Rows are numbered. After the first four, each row is followed by the numbers of the three nearest rows among all rows above it, by straight-line distance, nearest first.
1: [  2   2  -4   6   1  13  18   1   3  -1  -3   4  10   5   3  -8 -12 -20
  -4  -2  25   6   0   4  33 -10  18  -5  16   7   1  -7 -17]
2: [ 6 -3  4 10 -5  8  9  2  0  5 -4  2  9  4 -2 -8 -5  7  1  3  1  0 -1  5
 19 -9  2  1 17 -4  3  5 -1]
3: [ -1   0   4  12  -4   2  12   2   6  -5  -4  -4   4   3   3 -14  -5   1
   1  -2  -1   5   4   5  34  -6   2  -7  18   3   5   2  -6]
4: [ 10   9   3  14 -11 -10  -2  -3   6   4  -2   0  -1   2   1   1   4  23
   1   4 -40 -10   0  27 -53   2  13 -13  43  -5   9  10  -4]
5: [  4  -2  -9   7   0  10  12   3  -4   9   3  -2   1   4  -6   3 -13 -13
  -3  -5  17  13   2  -6  39   2   4   0   6   8   5  -4  -8] : 1 3 2
6: [  5   3 -12  12   2  12  21   0   1  -2   2   2  -3   7   2   4 -15 -31
 -11  -1  16   5  -5  -2  31  -2  22  -1  16  10   0   1 -11] : 1 5 3
7: [ -1  -3 -12   7   7  13  18   4   3  -3  -7  -8   1   9  -3  -3 -13 -32
   3  -2  26  10 -10  -6  39  -5  11   6   5   9  -3  -5 -12] : 6 1 5
8: [ 10   8  -5   8   3  16  17   6  -9   9   1   2   1   1  -1  -8 -13 -28
   2  -1  15  11  -8  -1  31  -2  21   4  15  14  -4  -3 -16] : 6 1 7
9: [  4   1  10  15  -9 -14  -1   4  -3   2  -6   5  -5  -4   3   7   2  27
   8  -1 -29  -8   3  15 -52  -5   5  -5  26 -14   6   5   1] : 4 2 3
10: [  7   0   7  16 -10 -10  -6   6  -7   2   2   7   1   0  -4   2   0  18
   0  11 -33  -9  -7  20 -43  -2   1  -7  26 -11   4   0   4] : 9 4 2
11: [  8   5   5  15 -15  -6  -6   8   1   2   2   8   0   4   6   5   3  29
   1   8 -26  -6  -2  22 -36  -3   3  -7  21  -4   5   5   2] : 10 9 4
12: [-6  7 -1 10 -4  5 13  0 -1 -2 -3  5 -1  2  0 -4 -3 -8 -8 -4  8  6 -5 -7
 28 -3  8 -5 15  3  4 -4 -8] : 3 5 1
13: [  4   4  10  21 -12  -6   8   0  -2   8  -4   7   3   2   1   4   4  17
   3   4 -35 -10  -3  27 -47   8  11  -8  33  -5   3  -4   3] : 10 4 9
14: [-3 -2 -2 10 -3  9  7  3  2  0  0 -8  3  9 -8  0 -8 10 -4  2  8  4  3  5
 25 -1  2 -4 15 -1  6  4 -9] : 2 3 12
15: [  8   9   0   7 -10   6  22   4  -4   3   6   2   5   5   3 -10  -7   9
  -9   8  -4  -3   0  12  16  -1   4  -6  14  -1   3   3  -8] : 2 14 3
16: [  2   3 -13  22  -4  12  18   9   4   6   4  -5  -1   7  -2  -8  -6 -28
  -2  -3  21   4  -2   6  37  -2  21  -2  16  15  -3  -2 -13] : 6 8 1
17: [ -5   3   8   8  -8  -9  10   6   1   4   3   6   2   0   5   0  -3  16
   0  -1 -19   0   1   4 -23  -7   2  -9  26  -8   2  -1   3] : 11 10 9
18: [ -1  11   6   7 -16  -4   3   4  -2   2  -8   2   2   2   2   6   0  22
   5   3 -31  -8   3  18 -47   0   2  -5  36 -12   4   2   3] : 9 13 10
19: [  6   3  -5   8   5  19  17   9   0  -2   0  -6   3   3   1 -10  -9 -25
   1  -3  22   8  -5  -3  46  -9  15  -1   3  11  -3  -5  -8] : 7 1 8
20: [  0  -1  -6   8   5  16  10   1   5   4   1  -5   7   0   1 -15 -13 -24
  -3  -1  16  11  -3  -5  45   2   9   0   4  11   4  -5  -7] : 19 5 7
21: [  0   1  -1  11  -9  -1  14   5  -2  -2   4   1   5   0   0 -11   4  11
   1  -3 -10   0   8   0   5  -3   7  -7  12  -2  -3   2  -6] : 15 2 3
22: [  4  16   3  31 -19  -7   8   9  -3   8  -5   1   5   8   4   3  -3  18
  -2  13 -42 -13  -4  33 -49  -7  16 -12  58  -4   7  -2  -2] : 4 13 18
23: [ -5   1  -2  13 -10   6  18   5  -3  -2   2   1   6  11   3  -3  -7 -17
   2  -5   9   6   1   2  40 -11   4   3  24  10  -1   1 -15] : 12 1 3
24: [ -4   0   6  13  -6   1  12   3 -10  -1   1   2   0  -3   0   3   6  19
   5   7 -22  -3   3  14 -19  -2   9 -13  23  -5   2  -4  -4] : 17 11 21
25: [  6  10   6  19 -18  -5   8   3   0   9   2   5   3   6  -1   0  -2  19
   1   2 -30  -2  -5  24 -33 -10  11  -8  37  -2   6   0  -1] : 13 11 18
26: [  5   9   6  19 -14  -7   2   0  -1   9  -1  -4   3  -5   1   7   3  24
   3   6 -33 -12  -1  21 -51  -2  12  -4  37  -7   5   2 -10] : 4 13 18
27: [  3   4  11  13  -6  -8   5   2  -1   3  -2   1   0   2   1 -10   2  22
   0   5 -21  -2   2  15 -15  -1   6 -11  16  -5   7   1   0] : 24 17 11
28: [  1  -1  -2   1  -1  10  18   4   4  -4   1  -6   6   8  -6  -7  -5 -25
  -8  -1  18   4  -5  -7  44  -8  19   4   4  19  -6  -8 -11] : 19 7 20
29: [  3  11   3  17 -13  -4   0  -6   8   5   2   0   2   0   4  12   2  29
  -3   5 -34  -8   3  25 -44   0   7  -6  39 -12  13   3  -3] : 26 4 18
30: [  1   0   3   1   1  15   7  -2   1  -1  -1  -3   3   6   3  -6  -2  -6
  -3  -3   0  10   3  -2  23  -4   6  -2   3   8  -3   0 -10] : 12 3 14
31: [  3   1   5  -4  -6   8   7   2   5   2  -5  -3  -4   2   0  -9  -8  -4
  -1  -1   5   5   1   0  25  -2   9 -14  17   2   8  -3  -4] : 3 12 30
32: [  3   5  13  20  -9 -12  -2  -2   5   0  -2  -1   0   7  -6  10   8  22
   0   9 -31 -15   0  26 -53  -7   4  -9  39 -12  14   3  -5] : 29 26 4
33: [  2   5   2  15 -12  -3   3  10   4   3  -1   6   7   7   5   3   5  16
   0   3 -23  -8  -6  16 -23  -2   2 -10  28  -3   4   1   5] : 11 17 25
34: [  2   0  -4   4   6  19  11   7   7  -5   8  -6   4   6   3  -4  -7 -22
  -2  -2  12   8   2 -10  32   0   7  -1  14   9   2  -5 -13] : 20 19 5
35: [  1  11   1  11  -3   3  16   2   2  -3  -2  -3   3   8   1  -2  -6 -11
  -7  -1  15   3  -2   2  36   2   9  -4  13   8   2  -1 -14] : 12 23 1
36: [ -1  -1  -2   9  -2  12  12   5   7  -3  -1  -3  -4   6   0  -4  -1 -22
   0   3  21   4  -6  -7  38  -4  14   6   4  15   1  -2 -12] : 28 19 7
37: [  3  -5 -11  10   0   9  10   5   0  -7   5 -10  -2   4   1 -10  -9 -19
  -3  -2  23   5   0  -7  43  -1  13   1  -2  13  -4  -6  -5] : 19 36 20
38: [  7  11  10  17 -10  -9  -1  -4   7   3   5   8   5   6   2   2   1  26
  -7   8 -32  -8  -4  25 -43   4   8 -13  47  -3   7  -2   4] : 29 4 13
39: [ -2  10   5   8  -7  -3   4  -2   0   3  -1   6   3   7   1   2   5  21
   5   4 -26  -9   1  16 -34  -4   3 -12  29  -4   6   8   3] : 33 18 11
40: [  5  -3  -6  11  -9   1   6   4  -5   9  -1  -4  -1   4  -1  -8   0  16
  -1  -1 -14  -1   0   5   0  -4   7  -4  10  -6   5  -1   0] : 21 27 2
41: [ -2   2  -2  14   0   8  18   7   3   1  -1   6   6   0  -6 -12  -5   2
  -3  -9  -3   1   1  -1   9  -9   4  -2   9   3   6   0  -8] : 21 2 12
42: [ -1   4  -3  13  -1  13   6   4  -3   1   1  -9   5   2  -6   1  -5 -16
  -2  -5  13   5  -2  -1  40  -1   7   0   9   6   4  -7 -13] : 5 35 34
43: [  4   6  -5  13 -12  -5   0   6  -8   7   0  -1   6   5  -6   2   2  24
   4   2 -30  -8   2  10 -31  -5   9  -9  27  -6   3   9  -2] : 39 33 11
44: [  5   2  11  10 -10  -5  -3   4   3   2   2  -2   4   2   1   6   2  23
  -4   4 -38  -6  -4  16 -32  -1   2  -6  19 -12   1  -3   4] : 10 11 33
45: [  0  -5   2  -9   4  14   6  -1   1   4  -5   3   4  11  -2  -6  -2  -9
   0   3  30   0   0 -10  38   0   3   2   5  15  -2  -4  -8] : 36 5 28
46: [-4 -1 -5  1  1 12  6  1  1  4 -3 -5  3 -2 -4 -2 -6 -3 -6 -6 18  8 -5 -7
 37 -2  6  5  6 14 -5  4 -9] : 5 42 45
47: [ 2  9  0 17 -8  5 10  2 -4  6 -1  1  0 -2 -6 -5  0 -2 -3 -5 -1 -2  1  6
  8 -2  5 -8 25  8  0 -3 -6] : 41 21 2
48: [  5   6  -2  18 -12 -13 -17  -2  -3   6   5   7   2  -1   0   4   1  22
  -2   7 -32 -16   1  29 -57  -2  13 -12  34  -6  10   6  -5] : 4 26 32
49: [  3   4   6  10 -15  -4  -1   2  -1   4   0   8   4  -1   0   0   5  23
  -3   1 -16  -4  -1  20 -30  -2   4  -9  24  -2   1   4  -1] : 11 33 39
50: [-2  6  2  3  0  5 18  2  2 -2  3  4  0  1 -4 -8 -2  1 -4 -1  4  7  0  0
 23 -4 -3 -3  7  3  9 -7 -9] : 12 41 30
51: [  3   5  -8  19  -1  13  19   8   6   2  -4  -1   6  10   3  -1  -7 -22
  -7  -3  16   8  -1   5  41  -6  18   2  11  15   5  -6 -20] : 16 1 35
52: [ -2   6  -2   7  -1  15  14   2   4  -2   1  -2   0  -1  -2  -3 -14 -17
  -2   1  18   8   1  -5  40   2  11   1  14   7  -4  -5 -18] : 42 34 35
53: [ -1  -2  -3  10  -5   5  12   3   1   2  -3   2   5   5   0  -1  -1  11
  -7   0   3   3  -5   8   9   0  10  -9  22   5   5  -3 -11] : 47 14 2
54: [  8   0  -7  20  -1  12  28   4   5   2  -1   2   9   5   1   2  -5 -29
   1  -1   7   6  -6  -4  35   1  19  -1  10   8  -8 -11 -17] : 51 6 16
55: [ -1   3   7   4  -5  -1   0   2  -1   0  -2   1  -1  -2   2  -2  -3  21
   4   0 -11  -2   3   7 -19  -3  -6  -4  -3  -6   3   1   3] : 27 40 17
56: [  1   2   0  14  -4   4  14   3   1   4  -2   4   2   9   2   1   3  10
  -5  -1 -14  -1   5   7  -4  -3   1  -3  24  -4   5   2  -2] : 40 21 53
57: [  7  -1   2   1  -7   2   6   4  -3   8  -1   9   2  -1   3  -4  -4  20
  -4   0 -17  -5  -1  -1  -4 -10   5  -9  17  -1   4   8   6] : 40 56 17
58: [  5  -4  -4   8   9  18  12   6  -1   1  -1  -5   4   6   0  -7 -12 -23
  -5   1  25   4  -2 -10  46  -1   8   4   2  14  -3 -11 -10] : 19 20 37
59: [ -4  10   3  12  -8  -9  -1   3  -1  15   4   7   4   3   4   0  -1  19
  -4   1 -27 -11  -2  18 -30  -1   5 -10  31 -12   1   5   3] : 39 33 49
60: [  0   3  -1   7   3  17  12   1   2  -4   7  -1   6   0  -2  -6  -9  10
  -3   2   4   4  -1   7  11  -5   1  -9  17   3   2   4 -16] : 53 14 41
61: [ -1   2   2  16  -7   1  10   6   2   5  -2   0   2   0  -1  -1  -5  17
  -4   3 -15  -3   3  11 -15  -4   6  -4  19  -4   3   8   6] : 56 27 17
62: [  2   0  -7  11   2  15  16   0   5  -5   3   8   9   7   3  -3 -10 -18
  -1   2  18   4  -3  -1  38  -3  11  -1  12   8  -4  -3 -13] : 1 52 34
63: [-1  4  1  3  0 14 12  5 -5 -5  4 -2  0  4  0 -6 -1  6 -3 -4 12  0  7 -4
 25 -8 -2 -8 13  3  3  0 -8] : 50 14 60
64: [  9  -3  12  27 -13  -3   9   9   4  11   0   6   5   2   2   3   1  29
   5   2 -32  -9   0  23 -32  -3   7 -13  34  -7   4   2   3] : 25 13 11
65: [  0   7  -4  14  -7   8   9   9  -4  -1   2  -2   3   5  -4  -7  -8  -9
   1  -9   9   3   0   2  34   0   5   3   9   9   1   5 -13] : 42 35 23
66: [  1   3  -7   5   3  12  18   5   5   2  -1  -7   3   8   0  -5 -10 -29
   1  -4  20  10   2  -7  29  -1  14  -2  11  10  -5  -2 -19] : 34 52 7
67: [  0   3   1   6   4   7   7   6   0  -2   0   1   1  10   0   0  -5  -2
   1  -7   3   9   1  10  22  -3  25  -6   4   5  -3   2 -15] : 30 65 35
68: [ -4   2  -4   6  -4  10   5   5   5  -7   1  -1   5   1   4  -2 -17 -13
  -4   4  20   8   1  -7  35  -7   6  -7   2   2   2  -3 -17] : 52 62 42
69: [  4   7  -1   9 -15  -2  13   3  -3   3  -2   2  -1   1   6   3  -1  22
   3   1 -29  -8  -2  18 -41  -1   6 -12  26 -12   2   4   2] : 18 39 43
70: [  7   6  13  10  -9  -8  -4   3  -3   8  -2   2   1  -2   2   1   8  26
   1   9 -21  -6   1  21 -34   2   6 -11  32  -5   5   1  -1] : 49 11 39
71: [  2   1   6  16 -13  10  11  13  -3  -3  -2   2  -2   8  -1  -3  -7   5
  -8  -6  -1   0  -6   4  12  -5   5  -7  22   1   7   1  -6] : 53 47 2
72: [  1   0  -3   9  -2  11  19   4   0   2   4   0   3   4   3  -5  -9 -22
  -7  -1  22   6  -3  -3  26 -10  12   4  12   8   0  -9 -17] : 1 66 62
73: [ -2   7   4   1  -8  -9  -1  -1  -4  10   3   1   3   0  -4   3   1  23
   5   1 -33  -8  -2  19 -48   2   5 -10  24  -8   7   3   3] : 18 39 69
74: [  4   9   5  12 -13 -13   0   0   2   3  -4   3   1   4   6   4   6  24
  -4   6 -35  -6  10  27 -55   2   5  -7  28 -13   8   4   1] : 18 29 4
75: [  2   0   2   9 -13  -1  11   3  -2   1   2   1   2   5   2  -7  -4  14
  -4   0 -16  -6  -4  12 -11   5   7  -9  21  -5  -1   1  -4] : 61 27 56
76: [  2   8   8  20 -15  -6  10   5  -3   5   7   2   0   4  -2   0   7  27
  -3   3 -20  -5  -7  16 -28  -3   7  -9  27  -5   9   2  -2] : 49 25 33
77: [ -2  -4  -7   9  -1  15  16   4  -1  -2  -8  -4  -1   7   0   0 -14 -23
 -10  -3  14   3  -8  -3  47  -6  20  -1  15  14  -4   1 -13] : 6 28 51
78: [ -2   8   3   4  -6   3   8   1   1   3  -8  -1  -3   5   2  -2  -1  21
  -4   1 -18  -9  -4   7 -26  -1   6 -13  23  -3   5   6  -1] : 39 61 75
79: [ -6   0  -6  -1   8  11  11   0  10  -2   2  -5   7   0  -2  -7  -2 -24
  -4   0  28  14  -2  -9  42  -5   4   1   2  11   2   1  -7] : 20 36 58
80: [  6   0  -8   9   4  14  15   4  -3   5   2  -9   4   0   5  -5  -4 -33
  -4   0  15   7   0  -5  32   0  19   3   9  16  -5  -1  -9] : 66 8 19
81: [ -1  10   1   3  -7   6  10   2   2  -1   0   3  -1   1  -2 -12  -4   2
  -5  -7   3   5   2   5  17  -7   4   0  12  -4   5   1  -5] : 50 41 2
82: [  2  -3  -6  10   1  12  13  10   0  -3   2 -11   6   8  -3  -6 -11 -32
  -1   3  22  10  -2  -5  41   3  14  -6  14  18  -8  -5 -12] : 66 80 19
83: [ -1  -5   0  -9 -10   1   5   5   0   3  -3   4  -1  -2  -6 -11   2   7
   1  -2   9   6   2  -7   2  -7  -9  -2  -3  -5  -2  -1   0] : 81 50 21
84: [  3  10  11  13 -15  -6   2   2  -4   0  -1   6   0   0  -3   8   1  22
  -5   4 -35 -19  -2  33 -52   0   9 -13  41  -9   6  -5   3] : 13 38 32
85: [ 15   1   6  16 -13  -5   2   0  -2   9  -1   7   5   0   3   6   8  20
   1   1 -24 -10  -2  28 -45  -1   7 -11  39  -8   5  -3  -1] : 13 70 26
86: [ -3  12  -3   5   6  17  12   6   1  -3   2  -4   3   4  -5  -4  -1 -12
   4   3  14   7   1  -8  45  -1   9   2   3  11  -5  -4 -14] : 52 42 36
87: [ 0 -5  2  8 -4 -1 12  0 -1 -1  4  3 -1  5  4  0  0 15  3 -2 -6 -2  0  5
 -1  2  2 -2  9 -2 -1 -3  0] : 21 40 56
88: [ -2  -2  -3   5   2  11  20   0   1   1  -2   0   3   0   2  -6 -14 -21
  -2   0  16   4  -7  -3  31  -4  13   5  16   7  -3  -1 -16] : 72 52 62
89: [ -1   6   4  15 -12  -3   8   1  -9   3  -2   3   6   2  -1   8  -1  19
   3  -4 -12  -6   4  16 -41  -5  -2 -12  23  -4   4   4  -4] : 49 39 69
90: [  4  -1   1  12  -6  -3   1   3   0  11  -2   0   1   5   3   7   6  23
   0   2 -21 -12  -2  22 -40  -8   0 -14  22  -4   6   4   4] : 39 11 49
91: [  4   5   8   8 -10  -9   7   6  -3   0   1   0   8   7   2   1   4  29
   0   6 -31 -11  -1  22 -35   3   2   3  21  -6   8   0   0] : 44 11 39
92: [  6  13   1  21 -15   0  17   1   1   0   0   3   9   6   3   2  -3  18
   1   5 -27 -12   0  19 -35  -4  18 -14  49  -4  11  -5  -2] : 25 38 22
93: [  1   1  -8   3  -2  12  14   3   0   7  -4  -6   0   9  -6   1 -10 -19
  -6  -2  14   9  -4 -16  39  -1  11   1   5  11   4   2  -7] : 5 36 46
94: [ -9   8   6   8  -6   1   8   4   0   0  -1   2   0   5  -5  -7   1  11
  -1  -4 -11  -2  -1   3  18  -4   5  -6  20  -7   5   1 -12] : 81 21 71
95: [-1 -3  1  3 -2 10  9  8  2 -3 -2  1  1  5 -2 -6 -3 -2 -7 -1  8  1  3 -7
 28 -5 -7 -7  3  1  1  4 -6] : 63 50 30
96: [  2  10   6  11 -13   0   5   2  -1   9  -2  -7   6   3   6  -2  -2  26
   6   8 -31  -8   0  20 -32  -6  10 -13  25 -15   3   6   0] : 69 39 43
97: [ -3   6  -4   5  -3   7  13   3  -2  -5  -2  -3   4   1  -5  -6  -9 -38
  -7   0  22   7   3  -4  37   0  12  -5  12  15   0  -3 -12] : 82 66 80
98: [  7  10   2  20 -15  -7   6   6  -2   6  -3   6   2   1   1   5   0  27
   1   6 -35  -2   1  27 -37  -7  15  -7  39  -7  -4   2   6] : 25 64 13
99: [  4  13   6  16 -14 -17  -3   5  -4   3   3   1   2  -1   4   5   2  29
   1   5 -41 -12  -4  27 -45  -4   7 -15  38  -9  13  10   0] : 4 29 26
100: [ -2   1  -6  14  -3   8  10   7   5   2  -5  -1   3   9  -2  -4  -2 -23
  -3   7  12  11  -6  -4  32  -5  18  -3  15  17   0   0 -18] : 36 51 66
101: [  7   6   8  15 -19  -8   5   4  -4  12   1   4   3   2  -1   5  -4  20
  -2   5 -30 -10  -3  18 -26  -3   8  -7  32  -8   6   3   1] : 25 59 76
102: [ -5   6   3   5  -7 -12   1   4   5   5   0  12   0   1  -4   5   6  26
  -2   1 -25  -9   2  17 -47  -3  -4 -12  18  -8   6  -3   8] : 73 90 39
103: [ 1  2  1  2 -1  3  9  2 -5  1  0  2  1 10  1 -5 -7  1  0  2  7  5  2 -2
 23 -7 -3 -6 13  1  4 -2 -5] : 63 50 95
104: [  4   4  -7  14 -16  -3  12   2  -5   5  -1  -1   3   5   8   5  -3  21
   0   2 -17  -8  -5  21 -33  -4  16  -2  35  -5   6   1   2] : 69 25 101
105: [  6   5  -4  10  -2  13  15   4  10   3  -7  -2   2   6  -3   0  -8 -17
  -9   5  20  12  -1   3  37  -6  17  -9  17  15   0  -2 -14] : 100 51 1
106: [  4   6   9   9 -10 -11  -6   2  -6   6  -1  12  -4   4  -2   5   2  30
  -1  11 -34 -13   0  23 -43  -4   7  -6  36 -11   9   4  -1] : 10 99 70
107: [  3   3   3  18  -9  -7  10   2  -2   2  -2   2   8  -5  -4  -2   1  20
   1   5 -21  -2   0  10 -18  -5   2 -11  15  -2  10   4   3] : 27 61 24
108: [  0   1   0   1 -11  -6   9  -3   2  -3   1   4   2  -1  -2  -1  -2   9
   5  -1  -2   3   4   1   5  -2   2  -6  14  -4   1  -1  -4] : 87 21 81
109: [  0  -2  -3   9  -6  13  17   5   3  -3   1  -7   1   6  -1   2 -12 -33
  -2   3  16  13  -1   5  40  -8  14  -6  12  18  -4  -7 -12] : 82 97 105
110: [ 0  2  1  4 -7 -6  4  3  0  4  7 -1 -3  7 -1 -7  3 17  1 -4 -5  5  0  4
  3  0  0 -6  1 -7  3  8  2] : 87 40 108
111: [ -3   5   1   8 -10   2   8   8  -2  -4   3   1   3  10   4   3  -6  17
  -7  -3 -17  -3  -7   9  -6  -2  -3  -3  19  -1   5   3  -2] : 75 56 61
112: [ -4  -1 -10   6   2  14  14   4   5  -2   3  -5  -1   9   3  -3  -3 -35
  -9   8  19   6  -2   3  43  -3  10   3   6  16  -1   0  -3] : 36 109 80
113: [ 1  0 -1  3 -8  1 13  5  4  4  6 -1  1  2  2 -1 -2  7  5  3 -6  0 -1  8
  6 -4  6 -5 21  0  9  1 -6] : 108 53 87
114: [ -3   1  -5  12  -1  18  17   9   2  -9  -2  -6   3   5  -2  -9  -9 -28
   2  -3  14   8 -10 -10  41  -1  11  10   8  14  -4  -1 -12] : 36 7 19
115: [  1   7  -6  12   0   6  23   2   3   7  -1  -9   0   7  -2  -8  -8 -29
  -5   2  14   7  -7  -6  38  -2  21   0   9  14  -6  -5  -4] : 80 28 16
116: [  4   2  -6  10   4  12  13   4   0   4   3  -3   4   6  -6   4  -8 -15
  -1  -7   9   3  -2  -2  25  -9  12   6  22   8  -1  -8 -14] : 72 88 42
